[128 = 0]
[ 95 118  79 144 121 150 106 141 193 135  98  78 133 120 134 123 108 131
 114 130 133 143 159 148 112 127 120 136 173 153 112 252 104 127 112 112] | (90)
[113 131  83 168 125 150 104 129 205 136 113 112 115 103 130 123  95 153
 147 140 143 134 125 111  71 133 116 147 179 169 101 226  71 123 130 112] | (90)
[138 163 110 126 123 136 125 135 149 103 125 122 141 147 174 101  90 127
 144 134 137 107 144 123  97 124 120 134 141 133  95 164 112 107 136 118] | (86)
[127  88 137 153 123 146  96 133 173 168 100 101 110  88 120 158 148 129
 125 126 103 159  87 155  66 118 128 123 119 138 133 190 132 164 121 119] | (90)
[ 99 144  87 157 123 151 108 141 216 118 104  77 134 133 148 103  84 145
 129 139 163 115 162 122  79 137 122 137 172 158  92 255  79 112 118 109] | (86)
[ 97  86  93 119 108 142 100 136 186 159  65  86 129  86 140 132 131 127
  81 111 100 198 177 163 136 122 110 140 175 169 138 247 122 145 103  98] | (90)
[ 98  99 124 126 119 151 110 140 188 156  76  66 128 114 131 141 141 118
  97 119 118 172 151 177 118 127 122 127 153 147 137 236 133 147 103 107] | (86)
[120 105 131 110 116 128 114 134 153 151  86  90 134 125 146 135 133 117
  91 123 100 152 148 172 110 120 124 121 138 136 123 176 155 146 121 109] | (90)
[ 96  99  99 101 108 132 107 138 187 148  75  77 146 113 182 113 120 122
  80 119 109 167 192 168 145 118 112 132 167 165 118 255 144 134 101  87] | (90)
[ 99  98 116 135 120 147 103 144 185 149  81  75 125 112 132 135 125 129
 112 126 119 154 146 155  93 123 121 134 166 156 125 241 115 141 111 107] | (86)
[102  89 111 155 119 157 109 132 191 160  83  90 110  91 111 152 141 131
 110 121 115 178 121 157  98 123 121 136 158 145 143 222 106 152 113 118] | (90)
[123 110 133 145 125 139 111 134 167 142 109  95 125 124 135 143 127 128
 119 131 119 132 103 157  96 122 130 118 132 141 120 170 126 148 131 119] | (90)
[138 122 123 125 126 135 124 130 138 134 110 112 127 115 154 131 125 124
 122 126 109 143 137 146  92 116 121 134 127 135 138 134 135 145 124 115] | (86)
[131 112 129 145 123 145 107 137 180 156 111 117 115 104 139 147 127 127
 132 132 112 147  92 153  65 118 127 129 128 142 116 168 117 153 123 114] | (90)
[138 107 125 106 117 134 118 127 129 154 105 138 154  89 154 132 128 127
 113 117  94 176 130 128 106 116 122 130 112 154 134 126 148 150 109 115] | (90)
[113 103 115 138 121 140 106 142 190 154  99 100 120 112 131 141 126 132
 111 124 112 162 126 153  95 126 121 131 149 151 123 213 120 147 124 113] | (90)
[137 113 125 110 118 120 119 128 136 145 114 134 125 103 156 129 135 126
 113 122  96 160 143 129 114 118 122 128 117 147 131 124 137 147 113 111] | (90)
[110  97 114 145 116 155 113 138 179 148  88  79 121 111 134 137 129 127
 114 125 107 155 133 156  98 122 121 134 154 148 129 252 109 141 114 115] | (90)
[103 125 108 134 123 145 115 138 180 134 102  73 131 122 126 139 119 128
 113 129 136 146 149 146 110 129 124 128 156 146 124 228 114 132 117 117] | (86)
[107  88 116 133 117 151 105 144 202 165  84  75 123  97 134 145 140 124
 105 117 113 178 137 168  92 120 120 133 147 149 140 240 128 164 104 109] | (86)
[141  91 166  94 118 126 128 139 119 165  93 102 129 114 163 156 162 100
  93 116  73 174 139 189 130 104 127 117 103 122 149 120 191 177 110 113] | (86)
[106  75 134 116 115 151 104 146 181 178  75  65 125 102 139 161 155 110
  78 109  82 200 144 211 107 110 117 128 146 143 149 215 149 175  97 101] | (86)
[122 134 115 136 121 133 110 132 166 133 116 106 134 127 148 120 108 133
 120 137 129 131 136 146  94 130 123 128 148 146  99 181 110 126 127 111] | (90)
[118 111 128 115 117 134 115 133 145 141  97  92 139 138 163 127 127 117
 102 131 110 149 129 169 103 116 126 122 136 143 118 214 146 142 126 112] | (90)
[ 93  72  92 126 111 149 105 134 193 185  69  89 115  67 128 153 147 128
  85 103  90 223 168 172 120 118 107 146 181 167 154 255 125 168  91 103] | (90)
[133 125 104 137 123 133 116 122 155 142 118 142 116  89 138 131 125 140
 132 127 118 149 117 113 101 126 121 138 126 162 127 142 104 142 117 123] | (90)
[130 127 111 160 129 145 120 125 150 145 128 145 105  95 106 148 125 141
 148 126 128 144 114 113  99 126 124 140 148 134 137 139 101 143 123 128] | (86)
[116  94 108 195 132 166 112 128 178 164 116 119  87  68  76 165 146 143
 156 123 132 155  73 113  75 131 129 144 145 132 151 178  78 157 118 132] | (86)

[161 123 144 127 131  90 123 129 134 124 169 115 132 124 106 131 134  97
 126 127 155 116 117 126 165 128 131 124 130 127 132 129 122 103 133 173
 102 145 144 124 132 136 146 131 138  98 124] | (292)
[128 140  97 154 110 152 125 131 134 134  89 110 124 130 131 129 130 129
 155 139 125 127 133 124 132 130 123 132 136 129 128 136 137 141  96  97
 107 138 120 130 102 128 137 124 125 129 126] | (292)
[133  15  53 125 121 149 132 167 162 124  81  76 127 118 124 139  88  47
 170 128 131 127 129 196  89 117 126 131 145 115 135  79 145 140  59 100
 125 162 127 102  61 122 127 143 161  66  99] | (292)
[129 129 111  96 153 129 112 187 126 130 185 124 126 128 125 141 129  91
 128 137 174 129 129 122 146 128 128 128 125 129  88 130 129 127 128 126
  72 161 127 105 127 137 171 142 143  85 125] | (288)
[102 130  41 128 131 128 120 142 130 124 128 133 119 125 127 134 128  91
 186 129 135 161 128 130 132 126 128 136 162  86 125 125 146 155  45  64
 126 134 130 126  65 128 151 117 144 121 124] | (288)
[133  13  83  95 128  91 128 206 127 127 123  43 128 129 129 147  98  27
 154 156 184 129 127 129 135 129 142 130 117 152 127  85 139 127 130 134
 128 130 116  90  60 134 173 126 160  46 104] | (288)
[120 131 120 126 128 100 132 179 152 129 148 128 120 126 128 128 126  54
 129 151 157 125 125 171 129 110 145 124 102 126  75  91 136 128 107 160
 131 197 104 127  76 127 142 164 127  70 109] | (292)
[ 90 141  44 129 122 128 119 132 138  70  54 100 120 136 131 135 129 135
 183 134 128 159 145 117  50 134 131 136 123  85 131 134 144 127  55  61
  88 131 116 133  76 118 144 125 122 126 128] | (288)
[190  59 129 112 162 109  99 123 155  35 121  98 139 118 137 127 127  97
 123 126 133 144 128 141 129 100 110 129 179 128 106 116 127 101 112 128
 119 135 126 119 103 127 200 129 137  76 112] | (288)
[ 86  46 136 129 123  86 142 177 151 127 134 126 121 127 132 130 129 148
 143 158 148 116 128 176 121 130 165 121 122 194  52 132 139 118 126 126
  91 230  72 132 128 128 127 180 120  51 106] | (288)
[132  62  73 173 134 129 131 119 132  85  46 115 135 123 175 127  99 112
 171 144 118 148 130 186  75 128 123 133 134 118 132 123 128 159 127 131
  94 134  98 125 121 128 128 126 141 121 110] | (288)
[ 64 125 130 131 109 134 131 127 133 120  83  63 130 103 129 138  90 110
 169 130 129 127 129 216 128 124 131 127  84 171 131  65 130 147  66 129
 125 204 130 100  45 128 128 127 155  53  92] | (288)
[177  21  23 131 141 117  83 126 122   9 151  70 154 177 131 147  92  89
 169 143 125 129 128 132  85  95 101 133 124  65  91 132 138 127  84 127
 133 133 129 106 125 128 129 123 153  86 129] | (288)
[129 122  87 128 147 121 101 127 131 129 130 129 154 160 130 128 126 144
 126 120 164 128 147 104 129 112 128 131 177 128 129 128 125 129 130 131
 126 109 129 128 142 128 126 129 133 132 132] | (288)
[ 65   8 127 166  89 127 128 126 126 136 129  63  96 119 190 128 129 132
 127 161 130 129 128 207  65 128 133 129 121 125 126 131 151 156  40  78
  58 179 128 116  38 128 128 143 150  85 130] | (288)
[ 95  13 134 126 133  88 141 194 132  97 145 131 111 122 126 146  98 125
 128 127 130 128 128 202 150 106 164 120  73 193  47 124 139 118  99 172
 125 123  73  86  49 128 128 187 132 121  91] | (288)
[183  25 129 106 136 129  97 219 130 113 130  72 162 169 149 126 127 116
 126 142 205 148 132 146 133  92 112 129 176  94  85 124 127 129 128 152
  17 124 129  92 128 136 210 129 165  59 121] | (288)
[ 81 130 131 126 130 133 142 129 175  74 123  16 132 122 165 148  81   1
 126 170 127 129  85 227 132 104 127 127  82 188 129  45 128 125 125 158
  41 123  61 124 129 128 129 190 132  11 124] | (288)
[129  41 106 113 128 128 127 128 149 130 128  67 126 130 128 139 105  60
 150 154 130 127 105 173 125 117 127 128 100 127  80  87 138 125 128 146
 130 128  92 130  71 128 129 160 125 130 108] | (292)
[133 100 131  93 156 128 120 172 129 127 120 129 143 147 128 127 126 128
 127 129 167 123 118 126 155 108 128 125 125 139  99 126 129 130 126 172
 123 158 127 108 132 128 158 127 141  94 127] | (292)
[131 128 135 130 128 128 128 148 127 127 127 129 114 123 130 135 128  79
 130 129 131 118 126 128 140 127 147 124  93 130  93  99 128 128 128 123
 107 178  93 113  93 128 122 126 139  87 128] | (292)
[124   1  17 177  93 127 119 161 127 131  44 123 124 131 126 129 128  75
 129 130 144 166 138 123  46 124 129 128 150 118 101  76 152 128 126  62
  52 131 106 118  37 117 132 127 125 128 111] | (288)
[125  44 127 130 106 128 152 126 147 127 131  70 126 130 128 137 104  68
 128 156 114 128  99 126 114 128 156 129 127 128 126  79 142 129  85 123
 137 198 129 129  61 128 128 165 127  74 131] | (288)
[120 123 135 154 115 152 124 127 135  99 127 128 128 126 148 127 128 119
 126 133 129 141 138 144 131 133 117 128 148 129 132 116 134 139  99 131
 126 113 128 126 112 128 128 120 131 124 123] | (292)
[ 64  62 130 127 108 140 154 126 150 121  75 137 102  93 151 131 107  50
 152 128 130 123 104 205 127 132 126 127  80 127  99  75 128 149  89 122
 123 127 126 111  71 128  96 132 136  77  95] | (288)
[149 117 111 120 152 134 140 126 155  88 116 129 140  98 121 124 105  31
 118 139 133 125 124 205 131 131 133 126 141 142 134  85 127 129 125 113
  90 131 129 104 132 126 121 148 154  91  87] | (292)
